Below are the code and all the weights of a small trained network. Each question names an input and a class and asks about switching units off, where a switched-off unit gives its printed mean instead of its output.

import numpy as np


def w(rows, s, z=0):
    codes = np.array(rows[::2]) - 128.0
    scale = np.full(codes.shape[1], s)
    scale[-1] = z or s
    return codes * scale


def f(y):
    return np.maximum(y, 0)


def log_softmax(a):
    a = a - a.max(-1, keepdims=True)
    return a - np.log(np.exp(a).sum(-1, keepdims=True))


def net(x, mask):
    res = np.array(x, float).reshape(1, 3) / 4 @ E
    y = f(res @ A[0][:, :-1].T + A[0][:, -1])
    res = res + np.where(mask, y, B[0][:, -1]) @ B[0][:, :-1]
    return log_softmax(res[-1] @ U[:, :-1].T + U[:, -1])


A, B = {}, {}
E = w([
[80,76,255],'x0',
[80,31,78],'x1',
[8,234,118],'x2',
],0.01)
A[0] = w([
[251,63,50,138],'neuron 0',
[232,181,152,198],'neuron 1',
[35,100,192,183],'neuron 2',
[93,158,21,171],'neuron 3',
[155,52,155,255],'neuron 4',
[125,228,105,195],'neuron 5',
[118,134,234,186],'neuron 6',
],0.012,0.0052)
B[0] = w([
[158,29,38,249],'neuron 0',
[176,187,127,216],'neuron 1',
[112,82,197,210],'neuron 2',
[42,136,13,224],'neuron 3',
[153,79,182,207],'neuron 4',
[78,254,109,227],'neuron 5',
[121,190,213,200],'neuron 6',
],0.01,0.013)
U = w([
[96,172,32,15],'0',
[105,54,172,254],'1',
[249,42,72,20],'2',
[196,189,173,201],'3',
],0.013,0.0027)

Each question gives the input, the list of numbers given to net, and the class t.
The units are the neurons (one row each of A and B). Each row of codes is followed by its name. A weight is (code - 128) times the scale printed after its matrix; where a second scale follows, it is the last column's (A, B and U).
mask holds one flag per neuron, in row order. A switched-off neuron (its flag False) gives its mean, the last column of its row in B, instead of its output. The means were averaged over made-up inputs and are rounded, as every weight is.
A unit's drop is (log p(t) with every unit on - log p(t) with that unit switched off) / (log p(t) with every unit on - log p(t) with every unit switched off).
The circuit of an input: a set's keep is (log p(t) with only the set's units on - log p(t) with every unit switched off) / (log p(t) with every unit on - log p(t) with every unit switched off). Starting from all 7 units, units are removed one at a time, each time the one whose removal leaves the highest keep (on an exact tie, the one counted first), for as long as the keep stays at least 0.8.
circuit, biggest first: the units of the circuit, biggest drop first
k most important neurons: the k neurons with the biggest drops, biggest first
drop when u is switched off: that unit's drop, to one decimal
input [6,4,8], class 1: circuit, biggest first : [neuron 2]
input [3,0,3], class 1: 3 most important neurons : [neuron 1; neuron 2; neuron 5]
input [8,-3,6], class 3: 4 most important neurons : [neuron 6; neuron 0; neuron 3; neuron 4]
input [-5,8,-1], class 2: 2 most important neurons : [neuron 5; neuron 0]
input [0,-4,1], class 3: 2 most important neurons : [neuron 3; neuron 0]
input [6,-2,7], class 3: 3 most important neurons : [neuron 6; neuron 0; neuron 3]
input [-7,5,-2], class 2: 2 most important neurons : [neuron 0; neuron 5]
input [2,1,1], class 1: 2 most important neurons : [neuron 5; neuron 1]
input [1,7,2], class 1: drop when neuron 0 is switched off : 0.1
input [3,-3,2], class 3: drop when neuron 0 is switched off : 0.2
input [-2,7,0], class 2: drop when neuron 3 is switched off : -0.1
